Below is a small trained network, with its code and all its weights. Each question gives an input and a class and asks what happens when units are switched off, that is, made to give their printed mean instead of their output.

import numpy as np


def w(rows, s, z=0):
    codes = np.array(rows[::2]) - 128.0
    scale = np.full(codes.shape[1], s)
    scale[-1] = z or s
    return codes * scale


def f(y):
    return y / 2 * (1 + np.tanh(0.7978845608 * (y + 0.044715 * y**3)))


def log_softmax(a):
    a = a - a.max(-1, keepdims=True)
    return a - np.log(np.exp(a).sum(-1, keepdims=True))


def net(x, mask):
    res = np.array(x, float).reshape(1, 6) / 4 @ E
    y = f(res @ A[0][:, :-1].T + A[0][:, -1])
    res = res + np.where(mask, y, B[0][:, -1]) @ B[0][:, :-1]
    return log_softmax(res[-1] @ U[:, :-1].T + U[:, -1])


A, B = {}, {}
E = w([
[105,208,142,46,118,232],'x0',
[149,159,141,164,192,123],'x1',
[207,120,58,171,85,191],'x2',
[132,145,140,145,152,121],'x3',
[162,125,176,1,137,35],'x4',
[149,139,141,128,101,129],'x5',
],0.0079)
A[0] = w([
[88,75,141,68,230,139,251],'n1',
[76,235,162,61,157,210,115],'n2',
[70,153,29,88,58,75,177],'n3',
[74,145,111,217,124,164,31],'n4',
[49,138,213,156,115,53,53],'n5',
[161,254,136,87,154,93,209],'n6',
[73,165,196,134,110,171,14],'n7',
[162,124,187,38,154,100,204],'n8',
[154,91,90,200,124,43,140],'n9',
[92,194,83,103,79,134,9],'n10',
[82,171,111,177,125,201,20],'n11',
[105,58,123,78,4,109,134],'n12',
[193,94,49,156,73,174,233],'n13',
[141,120,125,179,67,91,10],'n14',
[68,130,94,180,62,171,244],'n15',
[145,19,129,53,57,169,20],'n16',
[84,52,180,221,149,22,105],'n17',
[225,105,91,179,45,190,127],'n18',
[121,61,71,157,84,61,118],'n19',
],0.0083,0.0032)
B[0] = w([
[85,163,115,164,15,17,214],'n1',
[78,110,15,81,111,153,242],'n2',
[82,146,155,175,185,167,161],'n3',
[126,26,199,128,135,94,189],'n4',
[106,101,67,153,49,136,186],'n5',
[52,111,115,136,116,108,205],'n6',
[216,40,90,67,72,66,142],'n7',
[67,49,169,203,96,126,235],'n8',
[55,117,101,48,157,174,220],'n9',
[157,89,99,97,122,167,132],'n10',
[70,52,146,59,138,71,181],'n11',
[95,167,158,204,159,139,183],'n12',
[65,129,107,158,98,64,254],'n13',
[98,103,86,74,104,149,140],'n14',
[84,155,182,117,164,60,231],'n15',
[78,121,107,137,131,83,155],'n16',
[88,159,61,47,69,157,242],'n17',
[89,118,108,95,78,32,244],'n18',
[81,127,111,105,129,254,193],'n19',
],0.007,0.0067)
U = w([
[119,129,115,107,58,114,190],'0',
[124,124,88,2,80,193,101],'1',
[103,151,138,100,106,123,200],'2',
[108,71,207,103,127,114,190],'3',
[68,215,162,141,152,150,242],'4',
[80,181,175,103,132,157,190],'5',
[172,145,224,117,162,208,5],'6',
],0.008,0.0032)

Each question gives the input, the list of numbers given to net, and the class t.
The units are the neurons (one row each of A and B). Each row of codes is followed by its name. A weight is (code - 128) times the scale printed after its matrix; where a second scale follows, it is the last column's (A, B and U).
mask holds one flag per neuron, in row order. A switched-off neuron (its flag False) gives its mean, the last column of its row in B, instead of its output. The means were averaged over made-up inputs and are rounded, as every weight is.
A unit's drop is (log p(t) with every unit on - log p(t) with that unit switched off) / (log p(t) with every unit on - log p(t) with every unit switched off).
The circuit of an input: a set's keep is (log p(t) with only the set's units on - log p(t) with every unit switched off) / (log p(t) with every unit on - log p(t) with every unit switched off). Starting from the 12 units with the biggest drops (on a tie, the unit counted first), units are removed one at a time, each time the one whose removal leaves the highest keep (on an exact tie, the one counted first), for as long as the keep stays at least 0.8.
circuit, biggest first: the units of the circuit, biggest drop first
most important unit: the unit with the biggest drop
k most important neurons: the k neurons with the biggest drops, biggest first
drop when u is switched off: that unit's drop, to one decimal
input [-8,-7,-3,8,7,-1], class 1: most important unit -> n17
input [7,5,-2,7,-8,0], class 3: circuit, biggest first -> n4, n11
input [6,7,4,2,-7,5], class 3: circuit, biggest first -> n4, n11
input [0,-8,-1,-8,-6,-6], class 4: 3 most important neurons -> n12, n3, n15
input [-7,6,-3,-3,5,-3], class 1: 2 most important neurons -> n17, n9
input [8,3,-4,1,-4,-7], class 1: 2 most important neurons -> n2, n7
input [-7,4,0,-4,2,2], class 1: circuit, biggest first -> n17, n9, n19
input [-4,0,-8,-2,6,3], class 0: circuit, biggest first -> n5, n1
input [0,-8,-5,3,-8,-4], class 3: circuit, biggest first -> n4, n11, n15
input [7,-3,4,-8,5,-1], class 5: circuit, biggest first -> n12, n3
input [1,3,4,3,8,6], class 3: circuit, biggest first -> n8, n17
input [-8,1,7,1,1,8], class 1: 2 most important neurons -> n9, n19
input [5,0,3,8,-8,1], class 3: 2 most important neurons -> n4, n11
input [-4,2,-8,1,-1,-6], class 0: 3 most important neurons -> n1, n5, n17
input [7,-3,-1,-4,-8,4], class 3: most important unit -> n15
input [2,-8,4,-5,6,4], class 4: 2 most important neurons -> n12, n3
input [5,-6,-7,6,0,-4], class 0: drop when n9 is switched off -> 0.2
input [2,-7,0,5,-1,-5], class 4: drop when n4 is switched off -> 0.1
input [-7,0,-5,7,-1,1], class 1: drop when n12 is switched off -> 0.0
input [-2,8,-2,4,-8,2], class 3: most important unit -> n4
